Look-ups in named tables: a row name and a column name give one cell, copied from the table.

Dumaku =
|  | Ratife | Gimefu | Gefip | Piva | Vodidov | Sasidid |
|---|---|---|---|---|---|---|
| Mip | 39 | 241 | 83 | 45 | 37 | 74 |
| Gutez | 43 | 254 | 88 | 48 | 40 | 77 |
| Pabegun | 167 | 99 | 146 | 172 | 173 | 181 |
| Rigunit | 186 | 136 | 168 | 204 | 200 | 253 |
| Gulap | 43 | 245 | 89 | 45 | 38 | 63 |
| Budugo | 166 | 102 | 171 | 175 | 169 | 198 |
| Tedatam | 181 | 130 | 121 | 188 | 196 | 210 |

What is the Gimefu of Tedatam in Dumaku? 130
What is the Ratife of Mip in Dumaku? 39
What is the Gefip of Tedatam in Dumaku? 121
What is the Vodidov of Gulap in Dumaku? 38
What is the Gefip of Pabegun in Dumaku? 146
What is the Ratife of Tedatam in Dumaku? 181
What is the Ratife of Rigunit in Dumaku? 186
What is the Ratife of Gutez in Dumaku? 43
What is the Sasidid of Pabegun in Dumaku? 181
What is the Gefip of Gulap in Dumaku? 89
What is the Gefip of Mip in Dumaku? 83
What is the Sasidid of Gulap in Dumaku? 63

Meb =
|  | Dem | Tinopi |
|---|---|---|
| Bapilup | 402 | 568 |
| Mota | 807 | 578 |
| Zetuz | 265 | 3 |
| Pigi | 88 | 278 |
| Gos | 915 | 367 |
| Pibek | -136 | 65 |
| Kevef | -134 | 457 |
| Nuzap | 588 | 139 |
| Banu | 716 | -21 |
| Mez | 637 | 539 |
| Logebi | -73 | 19 |
| Momizam | 11 | 141 |
| Zek | 444 | 451 |
| Zivim | -586 | 37 |

Tinopi of Zetuz: 3
Tinopi of Logebi: 19
Tinopi of Kevef: 457
Dem of Momizam: 11
Dem of Zek: 444
Dem of Mota: 807
Dem of Nuzap: 588
Tinopi of Gos: 367
Tinopi of Banu: -21
Dem of Banu: 716
Tinopi of Nuzap: 139
Tinopi of Mez: 539
Dem of Mez: 637
Tinopi of Pigi: 278
Dem of Pigi: 88
Tinopi of Bapilup: 568
Which row has the largest Tinopi? Mota

Table Bepizu
        Mes  Duv  Golizi  Ran  Begilar  Fuz
Vif     204   58     230  222       86  229
Somole  229  197      23  151      248  223
Kamo     71  227     160   32      216  218
Dod      58  205     170   73       63   30
Nerivi  227   27      37   28       46   89
Valugu  134   47     199  229      234   43
Gar      26   76      48  250       34  179
Bopi     61   52     198   81      217   38

What is the Duv of Nerivi in Bepizu? 27
What is the Fuz of Somole in Bepizu? 223
What is the Begilar of Dod in Bepizu? 63
What is the Duv of Valugu in Bepizu? 47
What is the Fuz of Kamo in Bepizu? 218
What is the Golizi of Valugu in Bepizu? 199
What is the Golizi of Gar in Bepizu? 48
What is the Ran of Vif in Bepizu? 222
What is the Ran of Somole in Bepizu? 151
What is the Duv of Dod in Bepizu? 205
What is the Mes of Dod in Bepizu? 58
What is the Golizi of Bopi in Bepizu? 198
What is the Fuz of Bopi in Bepizu? 38
What is the Ran of Bopi in Bepizu? 81
What is the Fuz of Gar in Bepizu? 179
Row with the largest Begilar: Somole

Fulazos =
,Mun,Zilok,Tikos,Dapidis,Vazof,Tabano,Birabu,Rasid,Kas
Tonub,45995,26666,53641,37186,38182,35822,21148,59554,37828
Gifakab,34259,53943,12854,54326,40315,24802,44296,32259,22236
Rogu,69402,54024,39295,71745,59272,42639,46786,48687,60537
Nen,17796,30405,46747,15984,37036,44232,54953,16761,41289
Fozelat,43285,36537,16268,59201,41185,37350,50797,38301,38049
Mimugo,40732,18170,42940,48478,52682,47563,35921,47789,35056
Bigalu,51099,47855,2769,58201,32325,46983,47219,16201,24730
Gul,44139,23754,38402,49871,66712,62667,32485,43028,36507
Sol,28196,29836,43565,30591,36840,54537,51773,8002,34016
Vun,41011,41416,29891,52202,46344,45002,50680,39078,44252
Ser,36681,46462,51973,39239,66920,75981,48406,38704,70750

What is the Rasid of Nen in Fulazos? 16761
What is the Dapidis of Tonub in Fulazos? 37186
What is the Mun of Bigalu in Fulazos? 51099
What is the Mun of Sol in Fulazos? 28196
What is the Birabu of Nen in Fulazos? 54953
What is the Tikos of Gul in Fulazos? 38402
What is the Rasid of Gul in Fulazos? 43028
What is the Birabu of Ser in Fulazos? 48406
What is the Vazof of Gul in Fulazos? 66712
What is the Zilok of Sol in Fulazos? 29836
What is the Tabano of Tonub in Fulazos? 35822
What is the Tikos of Ser in Fulazos? 51973
What is the Vazof of Sol in Fulazos? 36840
What is the Tabano of Sol in Fulazos? 54537
What is the Vazof of Mimugo in Fulazos? 52682
What is the Dapidis of Bigalu in Fulazos? 58201
What is the Rasid of Ser in Fulazos? 38704
What is the Vazof of Nen in Fulazos? 37036
Row with the largest Birabu: Nen

